Below are the code and all the weights of a small trained network. Each question names an input and a class and asks about switching units off, where a switched-off unit gives its printed mean instead of its output.

import numpy as np


def w(rows, s, z=0):
    codes = np.array(rows[::2]) - 128.0
    scale = np.full(codes.shape[1], s)
    scale[-1] = z or s
    return codes * scale


def norm(h):
    return h / np.sqrt((h * h).mean(-1, keepdims=True) + 1e-5)


def f(y):
    return y / 2 * (1 + np.tanh(0.7978845608 * (y + 0.044715 * y**3)))


def log_softmax(a):
    a = a - a.max(-1, keepdims=True)
    return a - np.log(np.exp(a).sum(-1, keepdims=True))


def net(x, mask):
    res = np.array(x, float).reshape(1, 6) / 4 @ E
    u = 0
    for l in range(4):
        y = f(norm(res) @ A[l][:, :-1].T + A[l][:, -1])
        res = res + np.where(mask[u : u + 3], y, B[l][:, -1]) @ B[l][:, :-1]
        u += 3
    return log_softmax(norm(res)[-1] @ U[:, :-1].T + U[:, -1])


A, B = {}, {}
E = w([
[65,98,128,113,174,67,158],'x0',
[210,229,96,105,53,145,117],'x1',
[142,105,131,41,167,198,52],'x2',
[111,113,33,86,59,8,156],'x3',
[27,96,62,127,46,80,24],'x4',
[182,28,254,165,78,107,89],'x5',
],0.0033)
A[0] = w([
[161,101,210,105,115,116,154,23],'L0N0',
[160,180,160,184,2,102,165,2],'L0N1',
[68,135,190,187,182,113,97,25],'L0N2',
],0.0069,0.0029)
B[0] = w([
[118,140,137,143,171,67,113,173],'L0N0',
[178,91,58,254,105,88,39,251],'L0N1',
[67,154,171,152,59,167,116,195],'L0N2',
],0.006,0.0015)
A[1] = w([
[33,104,28,205,127,112,103,62],'L1N0',
[213,110,255,125,155,32,201,3],'L1N1',
[176,186,173,93,105,182,68,101],'L1N2',
],0.0038,0.0017)
B[1] = w([
[176,123,171,63,118,86,149,245],'L1N0',
[180,169,191,102,188,120,1,188],'L1N1',
[140,83,99,80,74,149,201,182],'L1N2',
],0.0096,0.0012)
A[2] = w([
[149,86,126,234,78,71,150,4],'L2N0',
[1,104,224,153,121,116,127,103],'L2N1',
[120,5,86,166,117,132,169,75],'L2N2',
],0.0059,0.0032)
B[2] = w([
[234,101,77,230,58,224,41,177],'L2N0',
[77,102,236,134,33,246,146,253],'L2N1',
[108,97,108,84,227,236,1,151],'L2N2',
],0.0049,0.0024)
A[3] = w([
[148,29,169,171,97,137,105,196],'L3N0',
[181,217,166,66,132,179,48,157],'L3N1',
[213,186,100,94,103,255,155,5],'L3N2',
],0.005,0.0029)
B[3] = w([
[121,181,73,101,159,153,88,254],'L3N0',
[161,91,151,157,141,53,164,198],'L3N1',
[181,1,154,125,76,150,159,157],'L3N2',
],0.011,0.0031)
U = w([
[146,125,167,148,188,189,130,2],'0',
[185,137,227,161,212,40,97,147],'1',
[211,32,137,109,93,169,225,158],'2',
[193,150,63,252,87,115,44,169],'3',
[39,130,228,170,96,225,136,160],'4',
[85,159,107,113,238,128,232,115],'5',
[73,186,45,104,61,31,192,160],'6',
[40,96,133,49,104,127,41,133],'7',
],0.011,0.004)

Each question gives the input, the list of numbers given to net, and the class t.
The units are the neurons (one row each of A and B). Each row of codes is followed by its name. A weight is (code - 128) times the scale printed after its matrix; where a second scale follows, it is the last column's (A, B and U).
mask holds one flag per neuron, layer by layer. A switched-off neuron (its flag False) gives its mean, the last column of its row in B, instead of its output. The means were averaged over made-up inputs and are rounded, as every weight is.
A unit's drop is (log p(t) with every unit on - log p(t) with that unit switched off) / (log p(t) with every unit on - log p(t) with every unit switched off).
The circuit of an input: a set's keep is (log p(t) with only the set's units on - log p(t) with every unit switched off) / (log p(t) with every unit on - log p(t) with every unit switched off). Starting from all 12 units, units are removed one at a time, each time the one whose removal leaves the highest keep (on an exact tie, the one counted first), for as long as the keep stays at least 0.8.
units of the circuit, in order: the units of the circuit, biggest drop first
most important unit: the unit with the biggest drop
top k neurons: the k neurons with the biggest drops, biggest first
k most important neurons of layer l: the k neurons of layer l with the biggest drops, biggest first
drop when u is switched off: that unit's drop, to one decimal
input [2,-5,5,6,-8,3], class 1: most important unit	L1N1
input [-7,-7,-1,5,-2,-1], class 5: top 2 neurons	L0N1, L0N2
input [5,6,-4,8,-5,0], class 3: units of the circuit, in order	L0N1, L2N0
input [6,4,7,7,-3,2], class 1: units of the circuit, in order	L1N2, L3N1
input [-1,2,4,-1,4,-6], class 6: top 4 neurons	L2N1, L2N0, L2N2, L1N1
input [6,-3,8,-2,0,-1], class 4: units of the circuit, in order	L2N1, L0N2, L1N1
input [-7,-5,-8,-5,3,-7], class 4: units of the circuit, in order	L0N2, L2N1, L0N1
input [4,-6,-8,-4,-4,5], class 4: top 3 neurons	L0N2, L2N1, L1N0
input [1,-6,7,-6,8,1], class 4: units of the circuit, in order	L2N1, L0N2
input [3,-5,-5,-1,4,-4], class 4: top 4 neurons	L2N1, L0N2, L0N1, L1N2
input [-8,0,-2,-2,-4,4], class 3: top 3 neurons	L0N1, L1N0, L3N0
input [-1,1,-5,8,-7,6], class 3: top 2 neurons	L0N1, L2N0
input [-6,-4,8,-6,7,-8], class 2: 2 most important neurons of layer 1	L1N2, L1N0
input [-6,-5,0,6,-5,-1], class 1: units of the circuit, in order	L1N1
input [1,5,7,-4,8,-5], class 2: 2 most important neurons of layer 3	L3N2, L3N0
input [-5,-2,4,-8,6,-6], class 2: 2 most important neurons of layer 3	L3N2, L3N1
input [5,2,5,-7,5,-8], class 5: top 2 neurons	L2N1, L3N1
input [-2,-7,-3,3,-5,1], class 1: drop when L1N1 is switched off	3.8
input [-4,6,6,1,2,-5], class 2: drop when L3N2 is switched off	0.3
input [-3,-2,1,-5,7,-8], class 6: most important unit	L1N0
input [-7,5,5,2,-7,-4], class 2: drop when L3N1 is switched off	0.0
input [-1,-2,2,-6,5,-4], class 4: 2 most important neurons of layer 0	L0N2, L0N1
